Each row was made from one small tree. Brackets hold a mark, then the marks that hang from it, in the order of their numbers. Every link used is in the known rows. Write each row's tree.
Known rows:
(q16 (q482 q567 q670)): [-158,-140,-55,29,-122,-220,274,215,-151,160,171,6,-98,-214,-11,-103,38,249,-208,280,235,-82,41,262,-8,-153,-46,76,264,174,-15,213,150,84,-230,84,-16,-184,19,38,-89,14,46,332,119,-38,145,-45,-7,109,84,164,-91,-42,59,-151,-16,91,-87,50,-153,133,-18]
(q427 (q16 q482) (q41 q395 (q567 q158) q816)): [-135,-117,-167,-134,-90,-110,209,23,107,261,289,-441,212,-116,326,4,156,108,390,-89,118,83,-30,188,129,-30,73,346,251,104,8,570,112,-180,-365,-103,317,-33,255,86,176,169,93,-31,62,207,-34,159,-75,24,-284,-237,61,-18,125,65,182,67,-204,68,-130,-22,199]
(q395 (q30 q145) q101 q816): [22,36,160,-60,54,-45,192,-3,-196,739,-189,24,64,-112,361,-100,200,29,38,-166,427,-370,98,-135,-436,35,211,29,65,60,-53,158,170,-159,-164,-21,-176,-43,63,446,-280,-205,-156,4,351,198,145,35,131,-3,56,-376,-180,-52,61,225,-2,79,-62,43,22,223,89]
(q910 (q41 (q395 q196 q482) (q567 q158))): [-163,-69,-78,-280,24,-66,168,-160,152,340,111,-291,-121,-118,324,-237,129,113,188,-15,-137,13,-96,197,-117,5,269,-91,239,222,-96,132,156,-131,-180,-153,93,-210,-41,118,-42,239,-151,-289,68,347,6,-17,110,213,-35,-329,-133,53,-12,156,130,-59,-112,105,143,169,-81]
(q16 (q482 (q567 q158 q427 q910))): [-69,-120,8,-82,225,-43,235,30,133,265,264,-30,-246,20,33,17,173,351,-223,167,-78,-150,-122,114,-55,0,122,-60,410,321,-48,336,202,-255,-289,-27,-161,-115,-75,18,95,53,-119,265,-191,-40,86,-279,-1,363,-112,-134,-17,-13,259,-130,27,229,-52,216,-87,89,185]
(q567 q427 (q910 (q158 q16))): [28,-87,-70,-21,411,199,210,-19,-57,100,241,-51,-332,63,42,-124,208,155,-19,65,-79,-167,-161,51,60,-37,138,-58,330,210,-32,251,159,-143,24,-213,-225,9,163,8,92,74,-74,-12,-186,70,47,-255,-35,262,-115,-212,-93,-49,140,-53,276,218,-104,115,-33,191,142]
(q101 (q910 (q41 q427 q816) (q567 (q158 q196)))): [83,-35,-68,-135,73,69,-114,-223,488,153,-179,-376,-118,-118,3,-91,300,-11,360,-7,-92,-133,-119,-219,294,220,269,-149,340,89,43,97,174,-230,-37,-264,-174,-4,72,97,166,461,70,-182,201,297,65,-284,83,172,-274,-263,-40,-17,86,14,193,30,-36,169,243,93,86]
(q670 (q196 q427) q567): [76,48,-30,-266,-485,10,223,-42,2,-75,57,265,200,26,-70,22,85,-13,-236,194,340,-51,-72,299,-60,-92,-72,-80,308,316,-72,-118,104,163,290,-270,-77,102,64,-61,-202,142,241,241,26,-230,348,-77,-25,-35,249,-103,-91,134,10,77,177,132,0,-177,-18,4,-342]
(q30 q145 (q567 (q158 q196) (q910 q41))): [155,-196,156,-257,221,141,84,-12,-112,239,-119,-12,-156,-19,140,-193,248,312,36,-71,-83,-123,332,-323,48,186,146,186,273,50,-311,226,186,-222,-146,-128,-377,70,124,91,-135,231,-66,-58,155,96,78,-364,26,165,-103,-331,-137,-106,244,-117,45,251,-56,137,222,270,116]
(q30 q427 (q567 (q41 q395 q816))): [157,-67,88,-309,211,-105,-189,-93,-387,218,-33,-217,-285,-274,188,-258,360,275,160,3,250,53,-52,-147,155,-158,215,92,321,94,-160,-166,334,-24,-56,-22,181,-30,387,188,75,134,-168,245,186,53,116,-211,72,-43,111,-150,-411,19,11,42,140,310,37,-196,72,9,-16]
(q30 q145 (q158 (q196 (q427 q16)))): [281,-138,-23,-74,-56,-16,137,11,-181,154,-139,32,265,-104,404,-231,252,-279,116,-72,325,-182,520,250,-58,135,-98,310,132,137,-148,148,182,224,178,-76,33,-33,271,145,-87,42,99,-121,267,48,183,-99,49,-181,41,-117,-278,-190,308,14,-9,43,-117,-76,-22,307,31]
(q395 q101 (q482 q427 (q670 q145)) (q816 q41)): [-146,211,155,113,13,-382,315,-7,-479,613,89,210,-146,-200,-31,-136,112,331,-51,-221,69,-202,-54,-143,-673,-258,199,-115,-104,182,-30,-334,92,-195,-82,-8,-198,-225,-191,372,75,-309,-97,4,18,162,-65,-3,-230,157,406,-147,-262,31,-188,90,62,-193,-53,-73,-86,267,123]
(q910 (q41 q395 q816)): [-141,-133,-21,-149,-13,61,69,45,43,231,-46,-311,-114,-190,257,-227,257,18,267,81,211,-48,-90,40,61,-39,137,89,329,130,7,-31,182,-184,-20,-151,158,-96,249,110,-12,343,57,17,247,232,32,22,101,48,-90,-104,-147,24,-35,186,63,22,-93,-3,76,50,-187]
(q16 (q482 (q427 q41) q670)): [-225,56,16,49,-251,-31,312,190,-295,74,170,-74,-31,-210,27,61,43,161,-230,150,376,-34,42,348,81,-232,-112,61,111,121,38,320,38,26,-220,-1,51,-161,130,76,34,-80,174,304,-1,-24,82,44,-68,238,108,162,51,-22,-43,-264,1,117,-154,-95,-264,268,-25]
(q145 (q158 q16 (q196 q427))): [47,-92,-348,179,-129,53,35,-228,-104,244,-238,140,181,-169,240,43,102,-203,177,165,107,-94,198,407,171,-36,30,61,-11,294,-34,141,15,88,244,-201,34,-131,125,-3,-205,106,90,-109,105,-135,29,-181,98,-46,4,-58,-313,-144,165,136,58,235,-8,30,-32,167,64]
(q158 (q16 (q482 (q427 q41) q567))): [-147,-97,-200,58,-42,-16,107,134,-175,59,74,53,94,-169,48,119,-88,74,-83,270,321,39,90,304,39,-180,-53,151,69,97,8,339,12,-13,-315,-93,87,-218,318,52,69,16,139,114,-56,-41,1,-124,-115,200,232,48,-98,-23,126,-133,55,172,-145,-142,-205,226,82]
(q41 (q395 q30 q196) q427 (q567 (q158 q482))): [-54,42,-165,-284,-28,-166,-77,-445,291,487,39,-271,-131,-87,305,27,186,306,393,88,16,-19,-86,339,-71,-46,500,-320,69,187,31,210,272,148,-280,-40,440,-134,255,218,-256,257,-234,-178,135,232,162,-154,313,68,-100,-331,-145,136,24,213,255,68,-230,118,141,77,295]
(q145 (q158 q16 (q196 (q670 q567)) q482)): [29,-19,-386,77,-203,71,-76,-163,73,294,-239,221,319,-67,88,-4,-129,57,338,178,63,-121,291,292,41,100,35,-59,-155,225,-96,149,111,169,-25,-299,-117,-20,253,-213,-359,238,252,-185,33,-189,36,-196,13,-13,136,-169,-279,-25,88,48,36,210,-196,-48,89,46,161]
(q395 (q482 q158) (q816 q30 (q41 q567) q427)): [-303,29,102,-89,240,-387,131,-309,-223,507,125,39,209,-77,127,-113,67,334,-127,23,11,-141,-201,-139,-327,-164,-122,-8,-11,253,-99,-234,129,-167,-237,130,-260,-162,-58,396,110,203,-204,-173,-237,333,21,-133,82,184,103,-111,-131,2,-61,125,-38,-267,24,-14,-12,-187,315]
(q395 (q30 (q158 q16)) q101 (q482 q427)): [-5,89,21,-69,5,-120,143,-30,-89,445,-37,156,51,-290,197,-78,49,3,145,-28,295,-244,249,181,-281,11,223,-186,-145,125,16,52,181,211,-97,-144,124,-305,58,334,14,-305,-97,-290,23,126,10,-77,29,34,271,-146,-384,75,-72,119,75,57,-92,-325,-67,465,361]
(q427 q16 (q41 q816)): [109,-85,-86,34,-170,77,239,143,12,93,244,-207,260,-103,314,86,73,-311,154,0,354,-108,67,113,126,20,-102,275,263,-22,2,388,57,-97,-7,-46,-11,31,274,-8,151,8,170,35,183,216,117,129,-20,-84,5,-139,84,-85,88,21,153,104,-156,-155,-223,108,-182]
(q395 q30 q101 (q482 (q670 q196)) q816): [-198,179,163,-119,-206,-325,311,-53,-42,551,85,112,55,-226,76,-76,73,215,64,-90,205,-457,29,-41,-488,-8,291,-209,0,117,21,-5,148,44,-68,3,-132,-212,-266,371,-245,-531,-314,-45,244,121,93,164,-25,-52,87,-249,-90,75,-237,210,170,-89,-93,-120,68,251,14]
(q16 (q482 q158 (q670 q145))): [-255,-99,-70,105,-198,-168,395,219,-251,169,42,-75,-72,-180,-190,-249,121,403,-221,88,141,-96,137,304,-95,-272,-183,33,87,168,16,104,78,50,-124,-56,-114,-183,13,128,-112,-4,65,308,-35,-12,76,87,-1,100,39,125,-95,7,87,-68,82,-24,-116,-52,-188,166,43]
(q145 (q158 (q16 q482) (q196 (q670 (q567 q910))))): [-110,-67,-181,-57,-159,80,32,-52,7,277,-154,131,217,-114,16,-12,-25,203,142,179,-59,-118,38,190,61,122,-1,-6,-32,290,-98,416,-10,-31,-79,-287,-105,-75,109,-162,-401,242,131,-83,13,-219,73,-132,-104,62,-43,-174,-188,-26,193,-106,11,185,-153,80,34,15,188]
(q816 q30 q41 (q395 q101 (q482 q158))): [-389,-101,175,-129,158,-190,386,-125,-80,415,-24,150,419,-131,130,-142,-166,227,-136,90,-128,-288,-147,-88,-332,-176,61,-239,-108,278,75,-381,62,-132,-118,59,-50,-54,-90,424,149,377,-193,-213,-10,119,-142,-144,153,216,254,77,-136,-30,-7,103,45,-255,-5,-9,-50,87,134]
(q16 (q482 (q158 q196) q427 (q670 (q567 q41)))): [-247,-78,-38,30,-203,-226,128,148,-307,68,99,-42,-202,-142,-242,-45,-14,512,-179,199,216,96,242,165,-30,-170,-131,-127,-7,262,134,69,-37,-2,-148,-10,-24,-302,4,34,-124,61,16,270,-63,-233,62,-76,-57,231,65,213,-189,-24,-80,-170,136,-12,-81,-169,-99,153,402]
(q482 (q427 q16) (q567 q41) (q670 q145 q196)): [198,176,121,143,-121,-351,211,271,-295,-270,311,168,-310,-90,-328,-44,128,243,-19,66,-55,52,120,-55,-210,-267,78,-37,-63,47,193,-199,29,-14,-33,30,-204,-95,3,-16,18,-251,-176,318,155,-121,-35,-53,-276,-91,302,171,-128,-56,-22,-194,450,-13,88,-220,-106,112,-106]
(q567 q41 (q158 (q482 q670)) q427): [37,70,-63,-41,337,-36,166,-53,124,223,250,-71,-496,153,140,-45,259,292,-9,17,-67,-134,120,59,-43,-69,152,-318,128,288,-55,-11,292,-98,-148,-100,-338,-82,-67,-52,246,87,-162,73,-324,-1,-88,-335,127,389,-225,-163,-42,-108,5,-28,224,360,-55,-74,-17,230,236]
(q196 (q427 q16 (q41 q567 q816)) q670): [274,-27,-30,-208,-312,52,295,-9,-40,8,264,-237,315,-143,360,-109,184,-207,209,-132,236,82,-67,322,21,92,-166,378,325,208,-85,368,2,18,2,-228,-71,121,279,-76,-8,191,438,-47,68,93,130,168,-202,-256,65,-159,128,-43,-61,18,94,95,-34,-16,-171,-7,-6]
(q816 (q30 q145) q41): [-75,-58,227,-198,192,-53,229,-23,-189,324,-70,145,268,81,277,-48,101,-26,-267,213,123,-125,-25,-3,-25,-117,-160,-10,50,97,-184,-122,157,-154,-54,26,-183,127,218,225,-34,520,-16,-45,43,166,117,-208,160,195,202,-54,14,-133,232,-30,9,16,42,-64,-101,48,-68]
(q158 (q16 (q482 (q567 (q427 (q41 q395))))) q196): [-257,-193,-247,44,122,-19,-17,13,11,176,72,-28,160,-132,191,97,-139,170,152,304,122,-78,132,278,57,-31,135,83,102,183,-61,402,-10,-30,-318,-108,259,-195,355,78,75,104,-56,9,47,-121,-26,-85,-123,218,-37,-104,-54,-139,190,-56,105,-1,-233,-37,-22,117,138]
(q816 (q30 q158) q395 (q427 q41)): [-171,83,204,-95,116,92,192,8,-39,-82,-114,66,450,-161,205,5,33,19,-123,104,126,-372,-35,-107,25,-111,-108,-64,-113,132,5,-78,144,82,-231,35,-46,116,143,358,376,352,23,-33,-3,213,37,-176,149,142,-76,16,-67,-66,99,-242,-86,-69,-50,-53,-3,-117,-73]
(q670 (q145 q158) (q196 q427) q567): [166,234,-28,6,-512,-56,233,-121,-12,-32,-131,342,270,24,-201,-24,132,55,-151,-24,58,-134,-42,231,-111,-238,-2,-93,47,312,-57,-167,78,78,290,-393,-232,178,-57,-95,-245,50,147,293,91,-250,221,-21,-68,-116,282,-151,-231,148,197,82,240,129,152,-113,36,-149,-349]
(q567 (q158 (q482 (q427 q16) q670)) q910): [56,-58,-76,67,-9,-80,216,43,-36,155,342,25,-273,-14,-88,55,229,229,136,22,-60,-84,231,42,-54,43,129,-150,97,140,128,193,169,-30,-64,-14,-186,-58,97,-61,9,-88,32,39,-197,-45,-33,-327,-67,170,-30,-34,-16,-1,-49,-152,168,275,-185,72,-148,294,298]
(q145 (q158 (q482 (q427 (q41 q395))))): [-128,71,-189,235,-102,29,77,-171,-112,268,-99,-73,147,-109,259,67,-14,-20,232,-29,227,-92,162,354,182,-228,183,-47,-64,147,104,174,110,57,-133,-107,203,-58,291,-12,-82,10,54,164,122,-34,-83,-86,121,146,165,79,-216,-13,14,-30,16,217,-148,10,-135,101,-61]
(q41 (q395 (q30 q427) q101 q196 q816) q567): [-46,18,56,-222,35,-213,-18,-235,-227,666,-3,-237,-6,-349,351,-183,235,245,258,-63,224,-133,-171,37,-338,-61,447,-101,-1,116,24,64,147,-79,-193,59,303,-152,140,492,-338,-228,-349,-75,298,217,134,71,81,-22,150,-427,-335,42,-156,258,156,-55,-66,106,138,61,67]
(q101 (q910 (q41 q816))): [-16,-32,-19,-77,-19,91,73,52,246,141,-9,-320,22,-148,135,-160,255,-76,145,30,243,-103,-94,1,263,25,40,2,270,68,1,43,142,-218,34,-245,-194,-5,78,115,20,247,143,-20,200,260,72,-173,88,139,-46,-88,19,-2,23,95,88,135,-20,61,44,122,-313]
(q482 q427 q567 (q670 q196)): [18,16,9,74,-170,-279,244,176,-325,-160,201,141,-243,-193,-278,-38,142,243,-112,316,139,56,115,180,-1,-250,37,-51,107,102,134,-135,119,59,-6,134,34,-202,-25,16,-132,-222,22,461,130,-143,107,-119,-83,-31,361,271,-242,-2,-195,-196,198,-23,-29,-49,-126,189,-92]
(q395 (q482 q158) (q816 (q427 q16))): [-104,4,-98,125,56,-237,134,-115,-263,471,173,21,31,-210,179,-126,149,-41,33,-130,259,-294,-30,27,-435,5,-72,119,188,194,56,22,121,-38,-41,112,-201,-255,94,242,94,-215,-156,-31,5,274,78,33,50,-56,20,-139,-210,-9,-4,110,-60,-142,-163,-36,-133,17,71]
(q427 q16 (q41 q395 q567 q816)): [25,-111,-117,-3,-123,-38,174,54,-34,143,332,-393,233,-113,361,-38,104,-109,419,-59,263,112,-41,100,173,-75,79,325,258,24,4,450,75,-58,-170,-68,286,37,358,48,103,127,137,9,230,211,61,187,-65,-144,-70,-166,2,-45,-16,75,214,-41,-185,-44,-167,-22,-51]
(q910 (q41 q395) (q567 (q158 q16) q427)): [-78,-108,-72,-92,449,184,50,-83,206,143,37,-138,-409,-58,173,-272,272,10,173,50,-191,-95,-172,-135,29,112,214,-132,301,173,33,67,141,-204,-136,-266,-227,-20,263,-9,282,450,-43,-174,-156,153,-150,-149,-63,265,-256,-342,-137,-113,37,-56,153,87,-23,51,104,96,86]
(q910 (q158 (q482 (q427 q16 (q41 q395)))) q567): [-33,-20,-126,81,32,25,106,-91,-18,9,74,-177,9,-29,82,-58,-198,-44,282,-165,119,-118,77,104,117,19,157,65,263,-10,243,196,110,145,-151,-183,19,150,476,17,187,136,123,-101,142,148,-46,35,-171,122,84,-48,-4,-36,16,-125,261,76,-190,17,-37,97,139]
(q910 q41 (q158 q482) q567): [-28,-59,-80,-98,32,174,107,-107,269,35,-135,-147,-84,-2,52,-269,-145,29,104,-58,59,-258,39,-47,80,112,111,51,364,47,34,-13,252,76,-106,-295,-410,160,221,-35,59,377,119,-272,97,275,8,-90,22,278,-21,-141,-16,-15,82,20,199,180,-50,32,262,156,-40]
(q427 (q16 q482) (q41 (q567 q158))): [-25,-45,-168,-78,-205,74,351,78,100,155,322,-182,277,-50,308,83,7,-35,-6,-14,198,1,36,294,89,-29,-60,306,212,120,-55,607,76,-70,-336,-73,-45,38,127,-20,134,97,168,-55,-49,155,58,81,-34,197,-151,-187,180,-76,188,-80,158,198,-132,29,-187,128,30]
(q910 q158 (q567 (q41 (q816 q395)) q427)): [65,65,101,-70,465,30,79,-160,129,57,11,-331,-437,108,56,-214,79,187,122,-139,-117,-177,-350,-315,78,-16,172,-70,450,206,113,-63,282,-253,-65,-184,-285,79,-54,158,375,338,-133,-20,51,221,0,-116,19,144,-246,-250,-179,-97,170,14,292,93,22,93,130,7,214]
(q158 (q16 (q482 (q670 q145)))): [-168,-14,-181,70,-132,-62,219,197,-199,190,15,114,-39,-162,-105,-112,100,213,-53,206,178,-69,40,275,-79,-211,-83,57,16,126,-98,177,123,111,-113,-204,-79,-148,182,92,-55,57,132,46,-67,-18,61,-38,-89,80,19,-74,-93,5,164,-31,108,135,-173,-152,-141,240,-23]
(q145 (q158 (q16 (q482 q567 q670)))): [-126,-114,-255,226,52,-191,156,54,-162,213,-10,81,-23,-276,49,-130,111,103,50,226,55,-95,98,257,136,-196,-5,116,-55,157,14,292,96,66,-161,-23,-33,-237,71,-58,-179,1,-47,156,84,-67,-76,-108,30,5,12,118,-344,-113,145,-108,41,224,-31,61,-136,104,99]
(q670 (q567 q41 (q427 (q16 (q482 q158))) q910)): [6,-50,135,-85,149,15,165,110,45,84,489,-32,-210,115,7,-90,93,271,-235,2,81,-79,-168,-131,-127,4,-30,-109,256,309,53,319,10,-160,-118,-140,-390,-11,117,-146,48,130,-209,169,-223,-158,93,-145,-108,243,-105,-117,20,-29,183,-162,231,164,-27,-151,-142,-27,133]

Which tree is each row?
[22,69,-31,-194,153,-88,199,102,3,-115,295,156,-389,98,-185,-78,299,325,-92,186,-102,-21,13,-82,-55,-119,34,-312,22,233,-54,-54,135,-74,16,-192,-324,-66,-87,-153,77,90,-109,160,-292,-170,5,-218,-84,174,-108,-216,-157,-41,-88,-119,429,191,-10,-243,24,105,87] -> (q482 (q670 q196 (q567 q41 (q158 q16) q427)))
[40,78,-61,-36,164,-7,-10,-133,276,154,-41,-179,-239,135,-42,38,67,94,98,-81,31,-22,1,-64,235,65,149,-354,174,148,110,27,168,-96,-109,-284,-336,18,-9,88,190,229,49,-62,-122,76,-13,-419,-5,354,-38,-143,10,-38,54,-79,167,321,-39,21,-33,218,99] -> (q101 (q910 (q567 q41 (q158 (q482 q427)))))
[83,43,-229,330,-66,-124,32,-147,-85,264,-72,115,14,-117,78,40,-13,38,108,116,168,-72,193,302,95,-193,148,-15,6,179,106,25,222,58,-113,-1,-14,-126,117,-61,-148,-75,42,230,117,-83,-5,-266,154,82,319,158,-371,-2,90,-9,-19,256,-25,66,-97,97,61] -> (q145 (q158 (q482 q427 q567)))
[-102,-185,-39,-42,-177,-436,380,-1,-146,-54,243,50,11,-189,-163,-245,67,186,-123,117,22,-112,244,285,-157,-165,-47,-70,233,246,35,-71,57,213,77,34,-60,-286,-124,23,-98,-211,-124,268,42,-90,60,-1,-37,-126,297,221,-214,23,-146,-4,194,-151,-7,-111,-113,180,13] -> (q395 (q482 q158 q567 (q670 (q196 q427))))
[-33,-37,-102,136,69,28,262,53,-68,245,331,-52,-56,-125,202,-143,170,5,-152,107,239,-134,-99,384,-49,-57,-107,155,264,233,96,244,132,-45,-44,19,-114,-117,228,27,75,-40,-41,174,-95,-5,73,16,71,107,-50,16,-37,-91,201,-50,49,80,-119,-29,-254,119,0] -> (q567 (q427 (q16 (q482 q158))))
[288,92,49,73,606,33,-45,-137,-374,309,-74,84,-303,-11,331,-292,341,115,51,-131,53,-41,53,-147,148,-163,96,197,0,112,-289,184,241,-82,-114,-166,-375,-23,265,24,-18,70,-267,96,49,-8,-79,-330,109,-8,-13,-240,-455,-206,340,-109,82,428,62,-121,-17,158,75] -> (q30 (q145 (q158 q16)) (q567 q41 q427))
[-56,-384,-236,135,-35,-122,178,86,-119,116,-19,-58,40,-128,-18,-72,-93,168,-58,292,123,-27,392,222,30,-41,-48,21,220,167,64,53,10,-17,-50,122,20,-240,22,60,-156,61,6,230,164,-44,127,-117,114,60,183,153,-257,-128,20,40,103,-104,-76,58,-68,132,165] -> (q482 (q158 q196) q567)
[181,-146,-155,136,171,20,208,59,140,60,336,-12,23,-17,249,168,19,-95,-3,119,-50,-157,250,109,2,112,95,41,253,140,35,336,26,-218,-184,75,-157,-12,77,-89,292,-41,-32,114,29,26,18,-119,-66,204,-30,-157,33,-229,146,-147,208,60,-25,103,-85,72,144] -> (q482 (q567 (q158 q196) (q427 q16 q41)))
[134,9,41,-207,258,-12,-9,-109,341,236,301,-95,-342,318,-35,71,218,425,91,-35,-80,-83,-43,-318,-72,81,192,-329,289,321,-118,127,285,-304,-138,-293,-386,43,-46,-131,190,230,-97,68,-368,-57,72,-427,5,338,-181,-426,-74,94,121,60,251,356,-66,-115,83,-13,370] -> (q670 (q567 (q41 q816) (q158 q482) q427 q910))
[88,-21,-57,-81,-88,129,214,-15,-7,80,-271,-72,-42,9,-119,-190,-138,135,67,-55,-171,-170,18,91,-13,163,18,-12,375,140,-20,41,108,6,20,-306,-280,162,35,47,-59,315,276,-110,198,137,201,77,-182,72,30,-243,-41,-59,125,-63,205,-70,-71,166,154,58,111] -> (q910 (q158 (q196 (q670 q145))) q567)
[42,48,106,-59,107,26,-81,-89,260,112,-62,-254,-83,-165,-13,-145,254,-69,199,-18,172,-161,-310,-329,247,185,24,-19,312,62,-10,-4,152,-187,-5,-261,-378,93,126,152,196,381,124,-90,127,306,80,-214,5,108,-129,-180,-27,-31,17,-60,20,51,17,59,121,-2,-229] -> (q101 (q910 (q41 (q816 q427)) q567))
[259,65,-183,16,-209,73,109,-124,-66,212,255,-73,1,-141,252,-76,234,-154,141,117,273,96,-255,281,23,-165,195,175,325,177,-23,256,255,189,-69,10,151,-12,337,-14,-35,207,116,25,195,154,275,-73,185,-82,19,-72,-148,40,90,32,185,38,-128,4,-127,98,-64] -> (q41 (q427 q16) q567)
[252,117,174,-220,-288,229,181,146,72,-6,156,112,-6,-76,-71,-221,185,74,-27,-78,-53,-137,-254,-118,-359,74,105,-71,253,183,-52,117,45,-29,-75,-324,-398,226,340,-228,-153,409,232,27,125,36,225,-15,-226,-14,146,-246,66,148,91,-190,198,-14,-38,-24,62,-111,-208] -> (q196 (q670 q145 (q567 (q910 (q41 (q427 q16))))))
[-191,-184,129,-82,-35,-123,263,241,4,45,245,-69,-181,-204,-55,-181,80,349,-181,210,61,-147,-4,-37,-33,-44,43,61,276,155,-25,282,82,-62,-286,9,-217,-138,7,-28,-127,97,-83,199,86,-1,45,-117,-107,228,-26,125,31,-36,47,-223,42,106,-37,100,-4,146,-61] -> (q16 (q482 (q567 (q910 q41)) q670))
[-94,-22,-78,62,-150,-117,141,95,-196,206,64,52,-80,-173,-3,58,-12,181,-216,273,333,34,-37,373,-30,-183,1,90,276,221,72,128,158,-35,-229,34,114,-219,114,107,-34,-3,114,328,68,-63,161,-132,11,198,256,155,-158,45,135,-96,-73,131,-74,28,-189,151,39] -> (q16 (q482 q427 q567))
[-28,-17,174,-296,246,35,-15,-71,37,154,-124,-365,-30,-258,254,-356,329,-14,174,-178,177,-294,46,-78,115,6,274,-95,189,-19,105,13,161,-117,-144,-186,-42,198,453,251,-50,278,-157,-58,451,294,-16,-111,106,208,-9,-119,-47,-58,90,-41,299,117,116,221,248,66,-149] -> (q101 (q910 (q41 (q395 (q30 q145 q427))) q158))
[-171,91,84,-230,-23,-136,214,-113,-39,498,-44,-39,240,-88,268,-135,-10,8,-113,22,-87,-283,-202,288,-353,92,-38,-185,142,182,-72,96,93,-97,-66,-67,-210,-246,-116,287,-220,-75,-139,-230,53,346,208,74,-25,5,190,-353,47,89,19,87,-121,-147,-169,28,-25,-26,-79] -> (q395 (q196 q670) q482 (q816 q30))
[37,-4,-224,-82,-55,89,96,90,74,21,-149,-3,157,-20,-198,-137,-34,174,164,-22,-62,-92,95,137,67,58,18,-151,78,132,-3,61,-9,-13,21,-493,-251,158,168,23,-106,306,342,-138,129,28,123,-153,-233,119,93,-236,-18,14,92,-33,327,29,-88,137,132,2,63] -> (q101 (q910 (q158 q16 (q196 (q670 q145 q567)))))
[76,-50,222,-261,237,-211,17,-144,-370,306,166,-7,334,-138,366,-239,289,-18,80,111,61,39,-115,-95,-54,-165,57,157,11,61,-111,-122,224,-71,-186,134,141,226,604,233,30,498,-149,-96,131,142,30,-147,70,27,250,-96,-140,-124,170,-71,169,-97,103,-24,-33,-120,25] -> (q816 (q30 q145 (q427 q16)) (q41 q395 q567))
[-10,-113,-157,-137,48,26,-76,-154,94,131,-68,-393,-111,-296,234,-225,257,-12,620,-41,-26,-144,-44,47,43,54,383,205,332,97,187,17,162,-91,16,-121,373,-48,480,84,52,400,-94,-224,524,335,-23,53,89,-36,-291,-85,-174,-8,64,176,377,-115,-134,164,310,-16,174] -> (q910 (q41 q395 (q427 q16) q816) (q158 q196))
[97,156,34,-115,25,83,209,35,57,-156,189,244,-98,211,-434,-94,113,416,-93,19,-197,-170,-176,-125,-180,-142,135,-181,158,188,-84,-12,133,-109,86,-455,-383,210,73,-83,-25,32,-20,127,-190,-130,160,-160,-252,148,117,-380,-86,165,208,-46,522,57,-43,-107,140,-40,-88] -> (q670 q145 q196 (q567 q427 (q910 (q158 q16))))
[-293,-218,-216,-7,-218,-12,207,29,-85,297,-110,-105,143,-138,50,-46,-58,237,-116,251,272,-91,199,448,48,-46,-129,90,195,242,3,198,69,7,-65,-16,107,-247,66,152,-189,102,54,113,37,-46,148,-14,156,192,-30,74,-100,-49,157,70,-3,17,-207,-1,-92,220,107] -> (q16 (q482 (q158 q196)))
[254,1,-165,21,-387,-8,194,22,57,124,53,272,156,50,-75,124,68,-3,-67,-21,13,-75,208,139,-264,55,-4,-100,204,288,-21,-1,33,-29,146,-295,-250,163,47,-57,47,185,286,28,17,-132,244,-95,-162,30,88,-317,-49,36,223,73,224,70,48,-24,3,-53,111] -> (q670 q145 (q567 (q158 (q196 (q427 q16)))))
[26,-32,-148,-22,-80,52,71,-66,-125,273,124,-91,-79,-229,329,-100,276,-214,233,96,246,-55,-238,321,-42,-133,296,-3,336,179,129,134,174,182,26,21,446,-56,544,54,-20,274,-34,126,350,104,178,0,152,-104,-50,1,-161,20,61,25,141,-18,-218,34,-156,41,-173] -> (q41 q395 (q427 q16))
